The symbols move the points like this.
kuf: m>sim, v>vif
nur: m>zok, v>taf
lud: m>vud, v>zot
bur: m>miz, v>mek
buv: m>zer, v>vig
sef: m>mig, v>nop
goz: m>nur, v>neb
mek: m>zus, v>bur
pov: m>mek, v>miz
muk: m>geb, v>med
sop: m>nug, v>zil
neb: m>sop, v>goz
taf: m>neb, v>nur
zar: m>med, v>geb
gal: m>bur, v>zus
mis: m>zot, v>vud
gim: m>gal, v>pof
bif: m>nop, v>mig
zer: m>pov, v>vop
miz: m>vop, v>pov
luk: m>zaf, v>vok
tem: m>kuf, v>kiv
geb: m>bif, v>zar
pak: m>luk, v>tuv
zov: m>vif, v>sim
zaf: m>gir, v>ziz
pof: m>zov, v>gim
vud: m>buv, v>mis
sim: m>gim, v>zov
tig: m>ziz, v>gir
nop: m>lud, v>sef
vig: m>mis, v>buv
nug: m>tig, v>ked
zus: m>pof, v>gal
zok: m>nam, v>zed
kag: m>zed, v>nam
zed: m>taf, v>zok
tuv: m>tem, v>pak
ked: m>zil, v>nug
ziz: m>vok, v>zaf
mig: m>zar, v>bif
zot: m>sef, v>lud
vif: m>kiv, v>kuf
vok: m>tuv, v>luk
vop: m>vig, v>zer
zil: m>goz, v>sop
med: m>kag, v>muk
gir: m>ked, v>tig
kiv: m>pak, v>tem
nam: m>muk, v>kag

In the rows, 142 means zero.

The rows follow the links: the fewer symbols apart two points are, the more alike their rows tend to be.

Each row is also shifted at random along 3 hidden directions that mean nothing.

Some points, each with a row of numbers:
nam -> 135;159;124;155;166;152;120;133;163;109;141;107;111;143;147;127;138;144;140;140;124;149;186;193;148;191;190;161;142;126;133;174;133;148;116;145;130;119;132;160;155;148;106;123;141;90;133;137;138;148;99;165;124;146;154;202
ked -> 157;155;165;116;149;158;152;135;170;159;142;157;148;124;139;141;144;144;126;111;143;147;107;156;137;154;161;163;178;129;132;142;121;146;132;148;134;167;135;131;139;136;135;148;123;129;123;151;141;142;171;117;124;174;144;148
zed -> 170;147;153;144;155;124;132;175;152;125;130;171;105;95;157;169;148;138;94;153;178;132;94;138;149;117;174;136;152;147;132;144;167;194;139;116;113;159;131;117;141;114;135;104;140;109;150;110;113;112;154;110;146;165;208;178
vif -> 119;138;124;126;145;109;170;128;131;171;140;114;179;202;122;93;161;171;184;170;101;190;158;104;127;138;79;143;153;147;157;134;163;109;195;182;218;162;154;140;154;183;185;169;128;204;149;184;184;165;159;153;157;130;88;56
vig -> 115;155;132;138;104;133;113;160;132;145;119;153;153;129;189;119;114;148;98;144;142;176;107;137;108;164;116;104;148;160;105;140;128;164;130;105;171;134;157;141;160;141;181;151;176;153;165;174;123;128;167;112;177;154;162;107
tig -> 132;118;118;144;141;150;151;73;135;131;166;173;172;209;117;172;152;94;192;123;133;118;154;142;152;181;179;161;129;126;187;154;89;113;104;177;98;131;159;158;159;137;134;108;78;194;114;126;148;127;101;162;86;92;96;148
tem -> 153;146;155;123;154;158;141;179;130;142;163;74;125;114;128;148;161;182;118;171;110;132;178;136;121;104;147;157;112;145;128;152;198;149;158;121;175;161;139;126;131;138;98;164;160;75;178;137;145;185;138;190;186;151;142;183
gir -> 163;169;191;106;150;147;137;192;173;133;139;109;88;62;168;157;148;195;76;171;132;135;103;142;105;117;177;141;168;146;95;148;194;195;145;93;166;194;121;104;128;124;107;160;165;35;177;140;121;156;175;135;170;206;200;180
vop -> 131;155;155;120;97;167;103;182;126;139;130;167;134;79;226;159;109;157;53;147;180;151;79;125;104;152;134;81;127;167;89;128;145;195;101;67;162;146;158;118;158;107;152;155;197;123;179;159;87;126;174;103;184;173;203;119
zil -> 143;144;142;122;144;149;161;148;131;146;115;174;203;142;177;121;151;149;107;107;171;186;83;129;129;151;88;141;177;152;133;132;138;139;129;152;174;159;152;126;173;166;154;143;146;172;108;175;155;141;205;77;126;171;134;64
bif -> 139;142;113;186;175;126;146;125;131;143;130;115;154;182;91;108;142;131;201;125;135;151;225;173;181;149;116;166;146;138;167;136;139;97;171;185;127;94;121;184;131;178;139;121;144;158;105;139;191;154;117;160;125;120;104;140
kag -> 163;135;136;158;166;108;161;155;150;148;113;164;151;140;125;131;144;137;165;149;160;160;126;147;162;122;111;149;177;142;163;133;163;131;175;170;133;148;131;135;152;160;153;113;138;168;119;136;155;133;159;109;127;154;161;126
vud -> 155;140;162;161;151;158;141;173;129;124;154;142;108;94;138;166;138;131;108;155;160;105;161;146;171;97;148;120;122;142;132;130;166;157;154;124;119;127;131;153;122;132;116;131;171;100;152;113;129;135;125;145;153;133;180;191
zok -> 119;133;101;160;161;139;149;131;135;120;112;123;180;177;149;91;151;159;157;118;128;188;171;154;150;195;104;164;171;145;151;163;125;114;163;171;190;128;139;154;173;196;141;117;148;161;112;177;184;165;141;135;127;147;111;98
kuf -> 170;149;173;128;160;172;150;139;150;155;176;101;119;139;101;167;155;156;143;134;124;101;188;163;132;121;172;157;118;126;136;146;157;134;143;131;125;144;131;148;120;129;111;181;149;92;156;134;150;177;124;193;150;147;111;195
nur -> 128;141;110;141;142;148;134;138;125;137;106;173;204;150;182;113;138;133;110;108;175;197;92;137;121;189;93;132;171;162;134;142;129;144;127;136;174;148;167;127;187;170;151;112;145;182;107;168;154;143;184;78;130;149;142;37

From each start, follow one symbol. Which point do you reach?
Answer with the point's name.
135;142;137;144;151;153;156;131;159;127;131;134;171;151;147;121;148;150;136;108;135;172;123;152;144;183;138;165;182;141;139;143;109;132;131;167;152;151;147;147;151;171;133;139;131;142;111;172;158;146;159;112;118;165;131;109
m
nur
134;143;167;142;113;178;142;110;146;156;158;174;159;160;147;150;121;115;139;97;147;134;132;159;153;179;148;119;143;144;130;129;73;115;103;147;110;124;153;162;123;129;162;177;143;183;135;166;137;128;139;134;135;142;107;123
m
vop
148;137;180;132;134;180;164;128;132;141;175;137;149;138;114;147;137;151;147;108;133;119;163;156;169;135;145;143;138;139;127;123;100;114;138;150;119;135;137;158;106;140;133;190;147;148;137;159;160;150;156;151;144;161;97;140
m
bur
138;136;104;167;168;126;145;133;138;134;124;117;152;171;115;113;134;132;180;133;146;164;201;176;160;166;116;166;137;138;167;147;156;96;158;162;145;106;137;161;149;179;139;115;154;152;118;142;177;165;120;164;134;129;113;145
m
bif
159;139;124;166;153;134;139;161;113;165;122;147;161;132;135;134;135;128;141;130;192;147;170;149;150;116;97;145;122;148;150;121;166;119;156;133;125;107;136;147;150;146;142;119;161;170;126;116;156;146;146;126;155;123;156;110
m
lud
137;132;121;131;147;152;141;144;126;121;153;79;140;158;135;140;164;161;154;172;97;130;183;122;132;143;139;166;112;146;145;165;172;143;148;146;182;147;144;125;146;155;115;141;136;112;160;133;159;181;126;197;146;116;126;157
v
luk
152;145;171;124;125;176;149;171;115;175;144;157;186;108;158;148;139;160;102;123;178;147;113;120;118;107;92;124;127;155;119;118;157;139;142;106;154;144;156;126;147;122;144;169;176;158;156;154;146;147;201;117;163;153;130;75
v
pof
128;145;108;166;158;137;116;122;147;138;129;124;141;147;136;122;137;132;156;130;153;155;176;180;142;177;147;166;129;135;148;156;146;122;139;142;131;106;130;161;156;161;124;113;148;127;122;127;146;153;115;154;126;127;137;157
v
med
160;152;143;108;141;171;115;153;131;155;165;126;131;107;158;192;148;158;94;165;153;106;136;144;95;114;174;143;89;147;129;154;188;188;112;76;145;143;150;112;167;94;109;138;149;93;190;102;103;152;141;173;164;127;170;175
v
pak
162;124;130;143;148;134;145;145;131;135;130;210;152;125;160;181;147;109;117;129;196;136;74;117;157;131;145;129;158;147;167;130;136;167;124;124;113;159;156;127;162;119;150;106;128;163;126;119;112;97;169;81;118;131;190;114
m
neb
159;164;173;114;142;135;146;164;159;187;140;152;142;114;149;145;151;159;106;137;167;155;93;136;95;113;145;141;156;147;123;137;180;166;136;113;139;175;136;119;154;116;147;158;146;129;146;144;122;146;196;121;148;176;154;109
m
gir
131;133;117;132;156;140;153;118;132;108;153;94;139;182;119;138;165;156;167;160;94;140;178;128;156;163;145;163;118;142;164;172;144;137;156;165;177;139;144;134;151;176;114;129;119;125;144;135;170;158;105;186;138;112;105;159
v
zaf
151;131;133;164;150;136;155;157;107;155;130;155;171;141;116;129;142;123;144;127;185;142;165;137;175;112;86;136;132;146;157;124;154;113;163;146;124;108;144;149;142;156;144;124;161;186;115;137;168;137;155;123;138;118;136;98
m
vud
